[[153 153 147 148 154]
 [154 154 147 149 151]
 [148 149 150 143 149]]
->
[[154 154 147 149 151]]

[[113 112 120 138 120]
 [114 111 116 144 110]
 [112 108 115 142 113]
 [107 111 108 148 108]
 [110 108 110 149 109]
 [143 141 149 109 146]
 [116 107 110 145 107]
 [109 108 108 148 107]
 [109 110 150 147 147]
 [108 110 110 150 107]
 [146 117 144 134 141]
 [111 106 109 147 109]]
->
[[114 111 116 144 110]
 [107 111 108 148 108]
 [143 141 149 109 146]
 [109 108 108 148 107]
 [108 110 110 150 107]
 [111 106 109 147 109]]

[[126 127 125 125 126]
 [134 136 132 121 121]
 [135 138 129 123 124]
 [140 141 135 117 116]
 [134 134 131 122 122]
 [111 112 114 149 149]
 [142 141 142 114 115]
 [128 128 125 129 129]]
->
[[134 136 132 121 121]
 [140 141 135 117 116]
 [111 112 114 149 149]
 [128 128 125 129 129]]

[[140 125 134 143 126]
 [134 133 111 141 133]
 [140 125 134 143 126]
 [130 123 133 133 106]]
->
[[134 133 111 141 133]
 [130 123 133 133 106]]

[[125 112 146 127]
 [121 116 134 148]
 [122 121 128 150]
 [123 127 120 150]
 [124 112 145 130]
 [122 112 142 139]
 [124 127 119 150]
 [127 123 141 110]
 [127 116 146 116]
 [121 115 137 145]]
->
[[121 116 134 148]
 [123 127 120 150]
 [122 112 142 139]
 [127 123 141 110]
 [121 115 137 145]]

[[107 133 117 143]
 [107 137 126 145]
 [128 113 118 106]]
->
[[107 137 126 145]]

[[129 107 142 133 125 138 140 141 121 135]
 [127 135 121 125 130 119 118 116 133 128]
 [117 117 135 118 134 145 142 142 134 127]
 [125 132 123 128 132 129 123 126 130 126]
 [127 103 144 129 122 145 150 147 118 131]]
->
[[127 135 121 125 130 119 118 116 133 128]
 [125 132 123 128 132 129 123 126 130 126]]
---
[[145 144 145 114 113 114 112 145 114 145 118 145 145 144 144]
 [142 140 143 110 111 110 111 142 110 137 107 144 144 143 143]]
->
[[144 145 114 113 114 112 145 114 145 118 145 145 144 144 145]
 [140 143 110 111 110 111 142 110 137 107 144 144 143 143 142]]

[[121 134 133 149 100 145 117 103 146]
 [131 148 134 125 125 129 135 124 139]
 [129 126 125 136 145 137 103 139 143]
 [135 117 138 126 134 116 121 126 129]
 [128 125 128 132 125 127 131 133 128]
 [128 127 127 131 136 132 117 133 135]
 [126 126 124 129 131 130 132 130 129]
 [105 120 112 153 144 111 117 129 143]]
->
[[134 133 149 100 145 117 103 146 121]
 [148 134 125 125 129 135 124 139 131]
 [126 125 136 145 137 103 139 143 129]
 [117 138 126 134 116 121 126 129 135]
 [125 128 132 125 127 131 133 128 128]
 [127 127 131 136 132 117 133 135 128]
 [126 124 129 131 130 132 130 129 126]
 [120 112 153 144 111 117 129 143 105]]

[[127 124 130 126 123 114 133 129 119 121]
 [124 116 114 120 110 127 125 130 108 138]
 [125 121 117 128 120 115 134 142 118 125]
 [130 127 120 119 141 143 124 148 137 130]
 [135 123 123 135 124 121 125 140 124 117]
 [135 147 118 124 143 132 107 117 139 130]
 [133 115 147 136 119 125 145 124 123 119]
 [120 128 129 130 107 125 122 142 137 122]]
->
[[124 130 126 123 114 133 129 119 121 127]
 [116 114 120 110 127 125 130 108 138 124]
 [121 117 128 120 115 134 142 118 125 125]
 [127 120 119 141 143 124 148 137 130 130]
 [123 123 135 124 121 125 140 124 117 135]
 [147 118 124 143 132 107 117 139 130 135]
 [115 147 136 119 125 145 124 123 119 133]
 [128 129 130 107 125 122 142 137 122 120]]

[[106 127 134 115 129 113 124 109 146 128 144 112]
 [144 133 121 132 134 133 123 146 127 111 129 110]
 [134 106 113 145 142 144 120 142 151 152 150 121]
 [121 149 113 139 149 134 143 149 106 146 125 123]
 [150 121 144 125 142 146 144 106 107 112 127 132]
 [134 125 150 123 116 143 124 140 139 135 131 148]
 [142 123 129 148 141 138 114 129 125 120 127 144]
 [137 108 119 106 130 146 137 136 128 109 109 128]]
->
[[127 134 115 129 113 124 109 146 128 144 112 106]
 [133 121 132 134 133 123 146 127 111 129 110 144]
 [106 113 145 142 144 120 142 151 152 150 121 134]
 [149 113 139 149 134 143 149 106 146 125 123 121]
 [121 144 125 142 146 144 106 107 112 127 132 150]
 [125 150 123 116 143 124 140 139 135 131 148 134]
 [123 129 148 141 138 114 129 125 120 127 144 142]
 [108 119 106 130 146 137 136 128 109 109 128 137]]

[[133 135 132 120 136 137 113 154 137 128 130 127 142]
 [116 133 137 127 138 123 128 120 122 128 126 122 130]]
->
[[135 132 120 136 137 113 154 137 128 130 127 142 133]
 [133 137 127 138 123 128 120 122 128 126 122 130 116]]

[[143 141 150 131 116]
 [108 136 131 126 119]
 [126 136 139 140 129]
 [140 130 133 146 133]]
->
[[141 150 131 116 143]
 [136 131 126 119 108]
 [136 139 140 129 126]
 [130 133 146 133 140]]

[[127 128 126 127 124 129 130]
 [127 128 126 126 124 129 131]
 [128 128 131 132 129 127 129]
 [127 132 126 103 131 125 128]
 [128 127 128 134 127 130 129]
 [127 128 126 129 130 129 128]
 [126 128 126 126 131 129 127]
 [127 129 129 124 129 128 127]
 [127 129 125 125 122 128 132]
 [127 132 126 101 131 125 128]]
->
[[128 126 127 124 129 130 127]
 [128 126 126 124 129 131 127]
 [128 131 132 129 127 129 128]
 [132 126 103 131 125 128 127]
 [127 128 134 127 130 129 128]
 [128 126 129 130 129 128 127]
 [128 126 126 131 129 127 126]
 [129 129 124 129 128 127 127]
 [129 125 125 122 128 132 127]
 [132 126 101 131 125 128 127]]
---
[[150 115 140 127]
 [110 116 109 129]
 [113 112 110 129]
 [125 155 135 129]
 [147 136 146 127]
 [133 153 141 128]
 [112 113 110 129]]
->
[[150 115 140 127]
 [113 112 110 129]
 [147 136 146 127]
 [112 113 110 129]]

[[142 116 142 126 111 132 126 127 126 119 124 144 134 143 122]
 [144 110 142 124 104 131 121 131 124 119 122 147 134 151 122]
 [142 130 142 127 132 132 133 118 127 119 133 140 134 122 122]
 [144 110 142 125 105 131 122 131 124 119 122 148 134 150 122]
 [142 124 142 126 123 132 130 123 126 119 128 142 134 130 122]
 [142 122 142 126 120 132 130 124 126 119 127 142 134 134 122]]
->
[[142 116 142 126 111 132 126 127 126 119 124 144 134 143 122]
 [142 130 142 127 132 132 133 118 127 119 133 140 134 122 122]
 [142 124 142 126 123 132 130 123 126 119 128 142 134 130 122]]

[[135 110 128 110 137 141 101 128]
 [123 126 120 120 133 123 125 126]
 [138 126 128 126 113 125 149 151]
 [137 141 139 119 132 134 130 140]
 [130 127 128 142 114 139 122 116]
 [116 121 129 139 140 128 115 113]
 [135 141 128 124 138 127 125 131]
 [133 150 114 138 134 144 129 129]
 [126 129 129 133 130 130 130 129]
 [128 145 112 143 117 148 134 122]
 [156 137 114 147 127 113 148 132]
 [124 120 123 122 130 139 119 133]]
->
[[135 110 128 110 137 141 101 128]
 [138 126 128 126 113 125 149 151]
 [130 127 128 142 114 139 122 116]
 [135 141 128 124 138 127 125 131]
 [126 129 129 133 130 130 130 129]
 [156 137 114 147 127 113 148 132]]

[[151 117 152]
 [151 114 116]
 [142 149 111]
 [132 135 114]
 [131 114 150]
 [120 133 119]
 [140 126 144]
 [141 115 135]
 [113 119 120]]
->
[[151 117 152]
 [142 149 111]
 [131 114 150]
 [140 126 144]
 [113 119 120]]

[[127 129 130 131 129 123 136 129 134 129 127]
 [130 118 135 139 123 132 139 141 116 112 113]
 [133 125 129 121 130 126 132 120 138 124 123]
 [120 139 117 156 120 109 141 118 126 145 136]
 [123 134 134 112 129 130 123 133 118 139 128]
 [146 113 119 157 134 119 139 117 141 120 130]
 [144 136 104 133 123 128 117 136 133 103 123]]
->
[[127 129 130 131 129 123 136 129 134 129 127]
 [133 125 129 121 130 126 132 120 138 124 123]
 [123 134 134 112 129 130 123 133 118 139 128]
 [144 136 104 133 123 128 117 136 133 103 123]]

[[118 148 139 146]
 [129 141 145 123]
 [110 135 130 146]
 [145 130 152 128]
 [121 132 134  99]
 [125 149 151 132]
 [133 132 102 121]
 [126 130 145 101]
 [104 128 148 135]
 [120 119 138 131]]
->
[[118 148 139 146]
 [110 135 130 146]
 [121 132 134  99]
 [133 132 102 121]
 [104 128 148 135]]
